Each row has a name. Each question is about the rows just above it.

Columns, left to right: K P S Y U N A J
(95): -5.73; 5.47; -0.39; -4.33; 1.73; -9.23; -0.43; 2.49
(74): -2.03; 2.73; 3.12; 0.46; -1.65; -0.09; 3.37; 0.83
(67): 0.58; 5.28; -0.40; -4.33; 5.29; -4.00; -0.15; 4.74
-0.09; -4.00 is in which column, read top down? | N
After -0.39; -4.33, its row goes on with | 1.73; -9.23; -0.43; 2.49
Which column holds this, read top down? -0.39; 3.12 | S

Columns, left to right: D V H Q M F
(59): -3.28; -6.06; -0.65; -1.90; -5.98; -2.95
(31): 3.62; 7.27; 1.07; 3.42; 7.50; 5.39
(119): 5.43; 8.24; 1.07; 3.42; 7.49; 6.26
(45): 0.46; -1.17; 0.24; -0.91; -0.70; 0.10
-5.98; 7.50 is in which column, read top down? | M
The rest of the row after 1.07; 3.42; 7.50: | 5.39

Columns, left to right: E C L T
(125): -0.45; 3.12; 4.73; 1.45
(80): 6.19; -7.55; -7.76; 0.85
(143): 5.21; -8.30; -9.06; 0.19
(88): 1.19; 0.96; 2.53; 1.56
(85): 8.76; -7.82; -6.97; 2.47
(185): 3.21; -6.55; -1.95; 1.34
(114): 3.21; -2.88; -1.95; 1.34
(48): 5.22; -8.30; -9.06; 0.84
(152): 1.19; 0.96; 2.53; 1.57
(5): 8.76; -9.21; -6.97; 2.47
(27): 8.88; -8.58; -7.97; 2.15
Whose row is 8.76; -7.82; -6.97; 2.47? | (85)
Which column holds -7.55; -8.30; 0.96; -7.82; -6.55; -2.88; -8.30 top down? | C
The rest of the row after 5.21; -8.30; -9.06: | 0.19

Columns, left to right: Z B R G
(121): -5.40; 1.38; 7.74; -4.72
(108): -5.40; 1.38; 7.74; 2.02
(70): -5.39; 1.38; 7.74; 2.02
(142): -1.13; 0.30; 7.75; -4.72
(113): 5.20; 0.25; -0.79; 2.29
(69): -7.99; -0.31; -3.81; 3.24
The row with -7.99; -0.31; -3.81; 3.24 is | (69)
-4.72; 2.29; 3.24 is in which column, read top down? | G
Go on from -5.39; 1.38; 7.74 to the end of its row. | 2.02
Which column holds this, read top down? -5.40; -5.40; -5.39 | Z
The row with -5.39; 1.38; 7.74; 2.02 is | (70)

Columns, left to right: Tage sipa zaba futel dudo Pugek lukos Roda
(7): -1.86; 2.87; 1.14; -0.79; 7.02; -4.07; 5.00; 1.23
(75): -4.87; -0.54; 7.50; -5.97; 2.76; -0.18; -3.56; -4.00
(138): -1.86; 2.87; -0.18; -0.79; 7.02; -4.07; -0.71; -0.46
(79): -1.86; 2.87; -0.19; -0.79; 7.02; -4.07; 5.00; 1.23
1.14; 7.50; -0.18 is in which column, read top down? | zaba
Which column holds this, read top down? -1.86; -1.86 | Tage
The rest of the row after -1.86; 2.87; -0.19; -0.79: | 7.02; -4.07; 5.00; 1.23
After -0.19; -0.79; 7.02; -4.07, its row goes on with | 5.00; 1.23

Columns, left to right: meze vafi makoz lagid lut Bip
(6): 2.38; 2.12; -6.25; 2.01; -7.76; -3.98
(128): 0.24; 2.12; -6.25; 2.01; -7.77; 1.26
(81): 4.83; 2.80; -1.73; 5.94; -4.80; 0.89
(33): -0.92; 5.52; -6.25; 2.01; -7.76; 1.26
(46): -5.93; 4.99; -1.95; -5.61; -5.52; -2.33
The rest of the row after 2.12; -6.25; 2.01; -7.77: | 1.26
The rest of the row after 4.83; 2.80; -1.73; 5.94; -4.80: | 0.89
After 2.01; -7.77, its row goes on with | 1.26
Go on from -6.25; 2.01; -7.77 to the end of its row. | 1.26
-6.25; -6.25; -1.73; -6.25 is in which column, read top down? | makoz
Go on from -0.92; 5.52 to the end of its row. | -6.25; 2.01; -7.76; 1.26
0.24; 4.83 is in which column, read top down? | meze

Columns, left to right: gilo voki Lan Niv saduk pagib Perem
(166): -7.50; -0.72; 0.51; 3.71; 3.94; 7.32; -0.49
(139): -6.82; -2.39; -0.72; 3.15; 4.52; 7.05; -3.63
(177): 8.72; -1.28; 0.51; 3.71; 3.93; -7.83; -3.29
(117): -5.53; -5.59; -2.06; 2.46; 4.96; 2.70; 8.71
(26): -6.14; -4.17; -2.05; 2.46; 4.96; 6.80; -6.72
(122): -8.26; 0.63; 1.55; 4.24; 3.61; 7.69; 1.97
(154): -5.54; -5.59; -3.05; 1.86; 5.37; 6.44; -9.01
(28): -9.60; 3.73; 4.01; 5.33; 2.72; 8.12; 7.30
The rest of the row after -2.39; -0.72: | 3.15; 4.52; 7.05; -3.63
After -5.54; -5.59; -3.05, its row goes on with | 1.86; 5.37; 6.44; -9.01
The rest of the row after 0.51; 3.71; 3.94: | 7.32; -0.49
After -0.72; 3.15; 4.52, its row goes on with | 7.05; -3.63
After -2.05; 2.46; 4.96, its row goes on with | 6.80; -6.72
Which column holds this, read top down? 8.72; -5.53; -6.14; -8.26; -5.54; -9.60 | gilo

Columns, left to right: zupo Bugek nebon Dumu
(109): -8.95; 8.49; 8.59; 2.71
(146): 7.00; -4.56; -6.67; -1.59
(172): 6.30; -4.24; -6.58; -1.98
(14): -0.23; -2.44; 0.97; 0.56
(16): 7.21; -4.73; -6.22; -1.63
(148): 2.86; -2.92; -4.07; -1.49
(141): -8.26; 4.49; 4.78; 2.93
(38): 7.88; -4.87; -5.98; -1.45
(3): 1.29; -3.11; -0.36; 0.58
(37): 1.19; -2.97; 0.16; 0.63
(147): -9.73; 5.47; 5.74; 4.93
(51): -2.43; -0.80; 1.62; -0.19
Which column holds this, read top down? 7.88; 1.29; 1.19; -9.73 | zupo
Which column holds -1.45; 0.58 top down? | Dumu
Which column holds -5.98; -0.36; 0.16 top down? | nebon

